Below are the code and all the weights of a small trained network. Each question names an input and a class and asks about switching units off, where a switched-off unit gives its printed mean instead of its output.

import numpy as np


def w(rows, s, z=0):
    codes = np.array(rows[::2]) - 128.0
    scale = np.full(codes.shape[1], s)
    scale[-1] = z or s
    return codes * scale


def f(y):
    return y / 2 * (1 + np.tanh(0.7978845608 * (y + 0.044715 * y**3)))


def log_softmax(a):
    a = a - a.max(-1, keepdims=True)
    return a - np.log(np.exp(a).sum(-1, keepdims=True))


def net(x, mask):
    res = np.array(x, float).reshape(1, 6) / 4 @ E
    y = f(res @ A[0][:, :-1].T + A[0][:, -1])
    res = res + np.where(mask, y, B[0][:, -1]) @ B[0][:, :-1]
    return log_softmax(res[-1] @ U[:, :-1].T + U[:, -1])


A, B = {}, {}
E = w([
[183,195,127,53,214,154,201,120,125,72],'x0',
[107,141,129,104,126,227,118,124,255,148],'x1',
[125,31,94,102,162,195,72,172,93,90],'x2',
[95,122,174,156,184,59,92,185,187,22],'x3',
[89,126,65,179,157,140,114,14,138,58],'x4',
[131,116,148,115,123,123,126,113,128,126],'x5',
],0.0074)
A[0] = w([
[134,170,147,145,122,86,137,99,154,155,51],'N1',
[125,129,137,122,158,88,97,136,156,122,58],'N2',
[122,140,113,100,99,183,148,101,68,196,4],'N3',
[92,135,96,130,135,125,123,78,114,98,25],'N4',
[147,162,156,61,168,153,167,149,102,101,60],'N5',
[132,180,143,141,99,56,176,80,171,154,47],'N6',
[128,90,140,115,135,151,114,164,112,126,50],'N7',
[134,112,129,126,119,84,133,156,172,83,16],'N8',
[102,139,145,126,131,112,114,152,140,91,38],'N9',
[125,177,149,131,112,84,139,101,149,149,87],'N10',
[140,120,140,127,132,87,113,116,88,122,93],'N11',
[128,104,130,146,139,136,133,132,123,131,91],'N12',
[114,116,87,170,124,136,119,48,121,69,53],'N13',
[134,80,100,124,132,165,124,129,107,91,23],'N14',
[119,120,159,161,130,65,119,172,192,49,20],'N15',
[152,137,164,84,118,102,135,213,100,177,66],'N16',
[118,139,141,113,108,138,125,124,157,125,33],'N17',
[127,101,139,118,123,178,130,133,177,124,67],'N18',
[150,164,138,84,159,148,168,99,106,90,46],'N19',
[132,44,112,104,143,201,111,156,73,81,15],'N20',
[118,112,121,166,105,123,109,127,153,151,69],'N21',
[118,125,130,106,134,173,133,108,248,139,45],'N22',
[123,118,161,121,140,101,124,155,152,107,89],'N23',
[118,82,156,162,91,102,108,139,154,186,60],'N24',
[103,102,125,168,113,141,95,138,116,146,54],'N25',
[122,130,91,143,123,133,124,75,123,91,32],'N26',
[151,131,99,118,102,181,143,64,72,215,39],'N27',
[122,141,109,111,109,124,122,126,117,125,66],'N28',
[127,126,132,130,128,93,138,135,74,128,34],'N29',
[135,126,144,92,111,125,138,203,121,151,46],'N30',
[155,150,116,83,156,132,140,116,132,105,71],'N31',
[106,93,126,171,93,101,99,116,135,155,72],'N32',
[127,102,116,112,134,158,103,142,100,103,19],'N33',
[128,132,114,130,127,94,137,133,80,117,51],'N34',
[120,115,136,130,127,106,150,125,82,119,61],'N35',
[135,119,130,138,124,110,148,139,93,113,55],'N36',
[139,131,114,138,132,53,136,137,11,109,75],'N37',
[131,128,151,113,109,162,122,146,196,161,48],'N38',
[140,122,115,163,144,136,117,48,118,98,99],'N39',
],0.014,0.0031)
B[0] = w([
[122,124,171,100,130,79,91,139,54,143,174],'N1',
[133,88,141,127,163,126,131,120,141,89,155],'N2',
[149,120,135,128,223,133,147,126,171,25,214],'N3',
[142,122,142,131,128,151,188,160,136,183,169],'N4',
[122,98,84,132,13,66,150,135,147,89,215],'N5',
[125,168,121,103,178,46,51,148,34,171,218],'N6',
[121,153,143,125,153,91,136,129,94,166,159],'N7',
[132,107,117,131,197,141,149,128,136,75,166],'N8',
[147,100,132,124,172,132,130,126,148,83,157],'N9',
[115,163,115,93,169,89,82,151,74,161,183],'N10',
[148,137,115,133,123,189,106,106,140,121,168],'N11',
[136,129,131,96,115,123,131,117,117,134,129],'N12',
[112,118,139,141,130,146,223,170,159,218,220],'N13',
[126,166,143,110,149,77,98,127,98,157,166],'N14',
[142,92,136,119,231,148,157,115,160,23,233],'N15',
[129,130,152,163,155,125,215,159,166,253,230],'N16',
[114,141,99,137,145,152,117,121,119,145,132],'N17',
[131,158,115,147,119,185,86,106,110,142,175],'N18',
[117,92,103,112,13,75,137,133,126,79,196],'N19',
[126,174,135,93,168,34,48,130,22,140,223],'N20',
[138,122,117,101,64,109,127,117,131,106,158],'N21',
[140,151,138,157,75,251,75,88,108,153,222],'N22',
[141,118,130,123,183,134,161,116,148,105,168],'N23',
[121,116,79,119,35,77,172,147,143,101,189],'N24',
[133,129,107,114,62,81,133,140,123,102,166],'N25',
[130,126,182,136,115,125,177,129,159,180,172],'N26',
[128,69,149,126,239,157,142,118,166,22,243],'N27',
[133,122,133,139,134,126,121,134,128,119,123],'N28',
[115,135,118,147,114,208,117,122,123,121,166],'N29',
[109,119,174,118,142,116,183,123,168,224,189],'N30',
[116,123,91,136,71,95,123,141,151,92,172],'N31',
[127,123,91,118,33,85,142,131,147,75,185],'N32',
[112,154,118,129,161,104,93,160,91,128,155],'N33',
[120,126,157,102,92,181,100,89,139,133,164],'N34',
[138,155,107,142,128,178,97,130,141,120,156],'N35',
[107,140,127,163,131,154,102,116,136,125,148],'N36',
[134,153,121,154,79,250,58,78,124,139,254],'N37',
[124,145,133,167,110,201,98,94,120,161,185],'N38',
[135,128,138,148,134,106,167,144,192,216,197],'N39',
],0.02,0.0096)
U = w([
[150,90,155,133,201,128,126,109,150,56,80],'0',
[127,171,139,179,73,219,50,65,109,165,101],'1',
[116,136,184,162,120,105,190,159,159,243,254],'2',
[113,181,155,93,151,48,49,141,24,165,96],'3',
[108,105,68,123,2,61,133,131,140,93,165],'4',
],0.0065,0.0008)

Each question gives the input, the list of numbers given to net, and the class t.
The units are the neurons (one row each of A and B). Each row of codes is followed by its name. A weight is (code - 128) times the scale printed after its matrix; where a second scale follows, it is the last column's (A, B and U).
mask holds one flag per neuron, in row order. A switched-off neuron (its flag False) gives its mean, the last column of its row in B, instead of its output. The means were averaged over made-up inputs and are rounded, as every weight is.
A unit's drop is (log p(t) with every unit on - log p(t) with that unit switched off) / (log p(t) with every unit on - log p(t) with every unit switched off).
The circuit of an input: a set's keep is (log p(t) with only the set's units on - log p(t) with every unit switched off) / (log p(t) with every unit on - log p(t) with every unit switched off). Starting from the 12 units with the biggest drops (on a tie, the unit counted first), units are removed one at a time, each time the one whose removal leaves the highest keep (on an exact tie, the one counted first), for as long as the keep stays at least 0.8.
units of the circuit, in order: the units of the circuit, biggest drop first
most important unit: the unit with the biggest drop
k most important neurons: the k neurons with the biggest drops, biggest first
drop when u is switched off: that unit's drop, to one decimal
input [0,7,2,4,4,3], class 1: units of the circuit, in order	(N22)
input [-8,3,4,-7,-2,8], class 4: 3 most important neurons	(N24 N32 N25)
input [-4,-2,-4,4,-4,8], class 0: 3 most important neurons	(N15 N20 N13)
input [-2,-8,6,7,-8,7], class 1: 3 most important neurons	(N37 N27 N29)
input [-2,-6,-7,-8,-8,-2], class 0: 3 most important neurons	(N27 N3 N13)
input [3,2,3,-2,3,2], class 2: units of the circuit, in order	(N37 N15)
input [-1,-2,8,1,8,8], class 2: 3 most important neurons	(N13 N39 N26)
input [7,3,-6,-2,3,2], class 4: 4 most important neurons	(N19 N5 N20 N31)
input [-8,1,7,4,-6,-8], class 4: 2 most important neurons	(N24 N32)
input [1,4,-8,-7,-5,-4], class 3: 2 most important neurons	(N6 N10)
input [-8,0,1,-8,2,7], class 0: 2 most important neurons	(N27 N3)
input [-7,-3,6,5,-2,-1], class 4: 3 most important neurons	(N24 N32 N6)
input [7,5,-7,3,7,1], class 2: 3 most important neurons	(N13 N39 N20)
input [4,-1,2,3,1,7], class 4: most important unit	N27
input [-7,-7,4,0,-2,4], class 1: 2 most important neurons	(N37 N5)
input [3,6,-6,3,7,-3], class 2: 2 most important neurons	(N13 N37)
input [-5,-1,-1,4,-1,0], class 4: 2 most important neurons	(N27 N24)
input [-7,-6,-2,-6,8,1], class 2: 2 most important neurons	(N13 N39)
input [-1,6,4,-2,8,4], class 2: drop when N13 is switched off	0.8
input [-2,-4,-8,2,5,-8], class 3: drop when N6 is switched off	1.2
input [-5,-7,-7,-4,-6,-2], class 1: drop when N20 is switched off	0.4
input [0,4,6,-1,7,0], class 2: drop when N37 is switched off	0.0
input [1,7,5,1,-6,7], class 1: most important unit	N22
